Here is a tiny trained network, its code and every weight. The questions are about switching its units off for an input and a target symbol, where a switched-off unit gives its printed mean instead of its output.

import numpy as np


def w(rows, s, z=0):
    codes = np.array(rows[::2]) - 128.0
    scale = np.full(codes.shape[1], s)
    scale[-1] = z or s
    return codes * scale


def f(y):
    return y / 2 * (1 + np.tanh(0.7978845608 * (y + 0.044715 * y**3)))


def softmax(a):
    e = np.exp(a - a.max(-1, keepdims=True))
    return e / e.sum(-1, keepdims=True)


def log_softmax(a):
    a = a - a.max(-1, keepdims=True)
    return a - np.log(np.exp(a).sum(-1, keepdims=True))


def net(x, mask):
    ids = ['Παβγεζθμξσφψ'.index(c) for c in x.split()]
    T = len(ids)
    res = E[ids] + P[:T]
    r = res
    for j in range(3):
        rows = slice(4 * j, 4 * j + 4)
        q, k, v = (r @ M[0][rows].T for M in (Q, K, V))
        z = softmax(np.where(np.tri(T) > 0, q @ k.T / 4**0.5, -1e9)) @ v
        o = O[0][rows]
        res = res + np.where(mask[j], z, o[:, -1]) @ o[:, :-1]
    y = f(res @ A[0][:, :-1].T + A[0][:, -1])
    res = res + np.where(mask[3:7], y, B[0][:, -1]) @ B[0][:, :-1]
    return log_softmax(res[-1] @ U[:, :-1].T + U[:, -1])


Q, K, V, O, A, B = {}, {}, {}, {}, {}, {}
E = w([
[115,149,117],'Π',
[124,133,165],'α',
[219,93,126],'β',
[119,136,139],'γ',
[207,80,144],'ε',
[104,137,67],'ζ',
[139,119,96],'θ',
[133,143,5],'μ',
[120,110,104],'ξ',
[194,113,140],'σ',
[177,92,57],'φ',
[89,112,122],'ψ',
],0.021)
P = w([
[198,88,157],'0',
[86,192,32],'1',
[137,218,132],'2',
[176,60,154],'3',
[77,171,11],'4',
[175,244,157],'5',
[152,45,146],'6',
[82,159,19],'7',
[199,254,177],'8',
[143,39,143],'9',
],0.011)
Q[0] = w([
[137,130,100],'h0',
[119,136,187],'h0',
[156,149,61],'h0',
[84,76,154],'h0',
[76,7,250],'h1',
[88,161,72],'h1',
[123,133,121],'h1',
[49,69,165],'h1',
[117,108,175],'h2',
[146,162,144],'h2',
[107,103,156],'h2',
[81,72,159],'h2',
],0.018)
K[0] = w([
[109,108,122],'h0',
[182,167,142],'h0',
[88,57,103],'h0',
[99,199,143],'h0',
[59,6,137],'h1',
[108,155,92],'h1',
[124,128,124],'h1',
[67,76,104],'h1',
[116,81,122],'h2',
[171,91,105],'h2',
[105,103,135],'h2',
[69,105,154],'h2',
],0.019)
V[0] = w([
[49,2,135],'h0',
[103,74,126],'h0',
[143,175,149],'h0',
[175,150,90],'h0',
[138,184,128],'h1',
[164,211,38],'h1',
[142,165,95],'h1',
[138,228,165],'h1',
[222,230,162],'h2',
[112,106,120],'h2',
[111,76,140],'h2',
[140,104,142],'h2',
],0.0061)
O[0] = w([
[49,2,149,114],'h0',
[97,81,122,137],'h0',
[173,170,148,91],'h0',
[128,160,75,206],'h0',
[112,172,100,153],'h1',
[86,188,6,254],'h1',
[112,158,87,177],'h1',
[106,206,98,138],'h1',
[213,232,91,202],'h2',
[118,122,130,118],'h2',
[98,96,166,96],'h2',
[136,153,143,127],'h2',
],0.0086,0.0042)
A[0] = w([
[156,169,99,39],'n0',
[44,188,144,134],'n1',
[132,137,250,73],'n2',
[191,93,84,2],'n3',
],0.016,0.0077)
B[0] = w([
[178,147,195,255],'n0',
[92,83,149,205],'n1',
[150,237,173,162],'n2',
[4,96,155,214],'n3',
],0.023,0.0089)
U = w([
[168,102,204,130],'Π',
[94,174,199,4],'α',
[188,123,191,142],'β',
[144,61,219,65],'γ',
[234,5,185,160],'ε',
[181,68,141,178],'ζ',
[220,98,100,193],'θ',
[99,248,116,56],'μ',
[159,147,49,171],'ξ',
[201,154,128,168],'σ',
[74,243,83,106],'φ',
[96,119,101,105],'ψ',
],0.014,0.02)

Each question gives the input, a string of symbols that net reads in full, and the target symbol t.
The units are the heads (4 rows each of Q, K, V and O) and the neurons (one row each of A and B). Each row of codes is followed by its name. A weight is (code - 128) times the scale printed after its matrix; where a second scale follows, it is the last column's (O, A, B and U).
mask holds one flag per unit, heads first, then neurons. A switched-off unit (its flag False) gives its mean, the last column of its rows in O or B, instead of its output. The means were averaged over made-up inputs and are rounded, as every weight is.
A unit's drop is (log p(t) with every unit on - log p(t) with that unit switched off) / (log p(t) with every unit on - log p(t) with every unit switched off).
The circuit of an input: a set's keep is (log p(t) with only the set's units on - log p(t) with every unit switched off) / (log p(t) with every unit on - log p(t) with every unit switched off). Starting from all 7 units, units are removed one at a time, each time the one whose removal leaves the highest keep (on an exact tie, the one counted first), for as long as the keep stays at least 0.8.
circuit, biggest first: the units of the circuit, biggest drop first
unit that matters most: the unit with the biggest drop
k most important neurons: the k neurons with the biggest drops, biggest first
heads that matter: for each layer, one digit per head in row order, 1 if its drop is at least 0.15 and else 0, layers parted by /
input ζ φ β β Π ζ β, target γ: heads that matter => 010
input ψ β ψ ψ α, target ψ: unit that matters most => n0
input β φ Π, target Π: circuit, biggest first => n1, n0, h1, n3
input β α θ, target β: circuit, biggest first => n0, h0, h2
input α ε ζ φ, target ψ: 2 most important neurons => n3, n0
input γ φ σ γ γ ψ ξ β, target ψ: circuit, biggest first => h0, n0
input ψ γ ξ ζ ε, target ξ: 3 most important neurons => n0, n1, n2
input ε ζ φ Π, target θ: 2 most important neurons => n3, n0
input μ β β γ φ α, target β: heads that matter => 100
input β μ ξ, target β: heads that matter => 110
input φ β α α ξ, target ξ: 3 most important neurons => n3, n0, n2
input μ ψ ψ Π γ, target ψ: heads that matter => 001
input μ β α β α Π ξ, target ε: 2 most important neurons => n2, n3
input α Π ζ ζ β ζ φ ε, target φ: circuit, biggest first => h1
input β ξ μ ψ ξ, target ψ: circuit, biggest first => n1, h0, h1
input ε φ μ σ ε φ β ε, target φ: circuit, biggest first => n3, h1
input ξ μ μ μ ε μ Π γ ψ, target Π: 2 most important neurons => n1, n0
input ψ μ σ, target σ: circuit, biggest first => n3, n1
input γ θ ε ζ, target ξ: 2 most important neurons => n0, n3
input β β α, target β: heads that matter => 101
input ζ β μ φ ξ σ α β ζ, target β: circuit, biggest first => n0, n1, n3
input β ξ θ β Π ζ σ α θ, target σ: most important neuron => n3
input ξ μ ε ψ θ β ζ, target ξ: 2 most important neurons => n3, n0
input μ α ξ β θ, target ξ: heads that matter => 001
input Π β φ ψ Π, target ψ: circuit, biggest first => h0, n1
input ξ σ β φ β φ α φ, target φ: heads that matter => 010
input α ξ φ φ ζ γ Π Π σ φ, target ψ: 3 most important neurons => n3, n0, n2
input ε ψ ε β σ θ, target σ: 2 most important neurons => n3, n0
input φ α Π ξ θ, target ξ: heads that matter => 100
